Here is a tiny trained network, its code and every weight. The questions are about switching its units off for an input and a class, where a switched-off unit gives its printed mean instead of its output.

import numpy as np


def w(rows, s, z=0):
    codes = np.array(rows[::2]) - 128.0
    scale = np.full(codes.shape[1], s)
    scale[-1] = z or s
    return codes * scale


def norm(h):
    return h / np.sqrt((h * h).mean(-1, keepdims=True) + 1e-5)


def f(y):
    return y / 2 * (1 + np.tanh(0.7978845608 * (y + 0.044715 * y**3)))


def log_softmax(a):
    a = a - a.max(-1, keepdims=True)
    return a - np.log(np.exp(a).sum(-1, keepdims=True))


def net(x, mask):
    res = np.array(x, float).reshape(1, 3) / 4 @ E
    u = 0
    for l in range(3):
        y = f(norm(res) @ A[l][:, :-1].T + A[l][:, -1])
        res = res + np.where(mask[u : u + 11], y, B[l][:, -1]) @ B[l][:, :-1]
        u += 11
    return log_softmax(norm(res)[-1] @ U[:, :-1].T + U[:, -1])


A, B = {}, {}
E = w([
[112,141,42,80,38,109,145,63],'x0',
[102,58,120,149,171,75,130,109],'x1',
[254,156,113,106,146,80,185,103],'x2',
],0.0092)
A[0] = w([
[130,242,142,82,83,202,84,136,209],'L0N1',
[137,19,125,121,167,39,62,100,192],'L0N2',
[91,112,43,188,98,109,76,147,132],'L0N3',
[229,148,159,153,171,92,168,173,123],'L0N4',
[74,147,201,156,169,147,118,106,120],'L0N5',
[128,111,104,95,63,90,160,72,52],'L0N6',
[140,164,206,77,125,125,166,112,85],'L0N7',
[91,112,146,170,125,175,82,163,138],'L0N8',
[178,130,153,69,98,66,254,117,1],'L0N9',
[101,117,143,57,180,151,111,236,61],'L0N10',
[69,111,48,113,96,171,109,138,119],'L0N11',
],0.0087,0.0032)
B[0] = w([
[175,69,150,151,131,152,159,179,251],'L0N1',
[177,69,91,97,152,56,232,140,246],'L0N2',
[75,195,191,165,182,161,116,79,190],'L0N3',
[80,188,182,174,189,154,163,184,253],'L0N4',
[144,137,118,34,46,82,87,2,189],'L0N5',
[88,104,148,96,105,169,69,89,216],'L0N6',
[188,223,132,221,154,166,93,90,147],'L0N7',
[213,65,74,44,90,127,95,91,206],'L0N8',
[151,92,147,83,133,118,30,136,228],'L0N9',
[202,168,99,109,118,128,64,124,174],'L0N10',
[110,173,91,156,125,148,181,190,212],'L0N11',
],0.0073,0.006)
A[1] = w([
[121,106,133,1,87,151,112,140,82],'L1N1',
[24,127,93,67,198,40,97,40,231],'L1N2',
[71,241,178,122,75,175,169,217,7],'L1N3',
[64,104,171,219,167,176,99,126,149],'L1N4',
[122,11,189,156,76,92,181,83,148],'L1N5',
[220,111,76,127,105,88,98,169,233],'L1N6',
[180,236,121,137,85,225,71,108,222],'L1N7',
[109,66,90,107,122,171,81,90,16],'L1N8',
[6,108,66,216,84,197,241,161,113],'L1N9',
[117,101,74,165,168,102,199,99,90],'L1N10',
[54,112,173,122,167,94,70,96,163],'L1N11',
],0.0089,0.0021)
B[1] = w([
[149,139,61,185,162,164,156,148,221],'L1N1',
[139,196,218,137,195,110,136,53,252],'L1N2',
[221,115,30,120,232,128,190,144,196],'L1N3',
[193,186,92,76,74,101,142,90,151],'L1N4',
[199,194,76,120,91,155,110,118,183],'L1N5',
[33,151,156,110,82,159,110,66,221],'L1N6',
[114,146,135,104,119,186,54,197,253],'L1N7',
[177,90,139,111,134,114,189,180,177],'L1N8',
[59,154,119,248,157,51,118,144,231],'L1N9',
[60,156,148,167,135,205,2,159,171],'L1N10',
[80,155,107,107,148,125,119,70,152],'L1N11',
],0.0089,0.0073)
A[2] = w([
[153,117,183,101,170,55,208,117,65],'L2N1',
[144,180,107,198,128,151,229,130,154],'L2N2',
[120,101,175,36,105,107,132,21,11],'L2N3',
[148,94,158,104,5,178,37,145,16],'L2N4',
[88,113,156,80,30,223,65,143,67],'L2N5',
[70,120,118,113,116,88,135,44,161],'L2N6',
[65,75,134,165,135,70,165,110,143],'L2N7',
[122,118,161,50,13,159,81,170,35],'L2N8',
[89,105,38,163,72,96,161,238,2],'L2N9',
[161,130,168,117,118,135,150,67,112],'L2N10',
[99,55,182,185,140,45,212,180,70],'L2N11',
],0.012,0.0063)
B[2] = w([
[70,96,97,110,92,174,174,111,194],'L2N1',
[122,100,152,117,83,116,50,122,240],'L2N2',
[185,48,54,93,129,86,85,179,225],'L2N3',
[158,170,77,108,26,180,195,40,229],'L2N4',
[99,228,72,81,64,133,191,38,254],'L2N5',
[145,103,148,86,110,60,87,153,235],'L2N6',
[163,183,191,153,138,141,161,132,171],'L2N7',
[116,200,58,49,39,174,188,92,213],'L2N8',
[136,5,78,174,64,208,150,196,173],'L2N9',
[136,40,75,138,96,77,109,180,183],'L2N10',
[75,92,155,69,124,138,218,29,162],'L2N11',
],0.012,0.0068)
U = w([
[169,215,35,32,2,222,154,56,164],'0',
[171,18,51,35,116,10,52,114,247],'1',
[221,214,212,133,196,215,100,209,151],'2',
[68,67,213,30,209,150,246,42,36],'3',
[78,63,47,248,45,200,88,234,1],'4',
[32,162,190,210,172,3,56,64,84],'5',
],0.013,0.0023)

Each question gives the input, the list of numbers given to net, and the class t.
The units are the neurons (one row each of A and B). Each row of codes is followed by its name. A weight is (code - 128) times the scale printed after its matrix; where a second scale follows, it is the last column's (A, B and U).
mask holds one flag per neuron, layer by layer. A switched-off neuron (its flag False) gives its mean, the last column of its row in B, instead of its output. The means were averaged over made-up inputs and are rounded, as every weight is.
A unit's drop is (log p(t) with every unit on - log p(t) with that unit switched off) / (log p(t) with every unit on - log p(t) with every unit switched off).
unit that matters most: the unit with the biggest drop
top k neurons: the k neurons with the biggest drops, biggest first
k most important neurons of layer l: the k neurons of layer l with the biggest drops, biggest first
drop of u: that unit's drop, to one decimal
input [0,-2,2], class 2: unit that matters most	L0N4
input [1,7,-2], class 5: top 3 neurons	[L1N10 L0N9 L1N5]
input [1,3,-6], class 5: top 4 neurons	[L0N11 L0N9 L0N6 L0N3]
input [1,5,1], class 1: top 3 neurons	[L0N4 L1N9 L1N5]
input [-3,8,1], class 3: top 4 neurons	[L0N2 L0N6 L0N9 L0N8]
input [0,2,5], class 3: top 2 neurons	[L0N4 L0N5]
input [1,2,-4], class 5: top 2 neurons	[L0N11 L0N9]
input [4,0,-5], class 4: top 2 neurons	[L0N11 L2N9]
input [-6,1,6], class 3: 2 most important neurons of layer 2	[L2N11 L2N1]
input [-7,0,5], class 2: top 2 neurons	[L0N4 L0N7]
input [1,5,-8], class 5: 3 most important neurons of layer 0	[L0N11 L0N9 L0N6]
input [2,0,-2], class 4: top 3 neurons	[L0N11 L1N2 L2N9]
input [0,-6,2], class 2: top 4 neurons	[L0N8 L1N3 L0N5 L0N4]
input [8,1,2], class 1: unit that matters most	L1N2
input [-1,8,-6], class 1: top 2 neurons	[L0N8 L0N5]
input [7,-1,-6], class 4: top 2 neurons	[L0N11 L2N9]
input [4,8,1], class 1: top 2 neurons	[L0N4 L1N9]
input [-8,1,3], class 3: 2 most important neurons of layer 1	[L1N7 L1N5]
input [-2,1,2], class 3: top 2 neurons	[L0N4 L1N7]
input [-1,6,2], class 3: unit that matters most	L0N2
input [0,-4,3], class 2: 2 most important neurons of layer 0	[L0N4 L0N8]
input [5,-2,-4], class 4: drop of L2N6	0.0
input [5,2,-6], class 5: drop of L0N3	0.1
input [-1,4,3], class 3: drop of L0N4	0.2
input [-7,-7,2], class 2: drop of L0N4	0.8
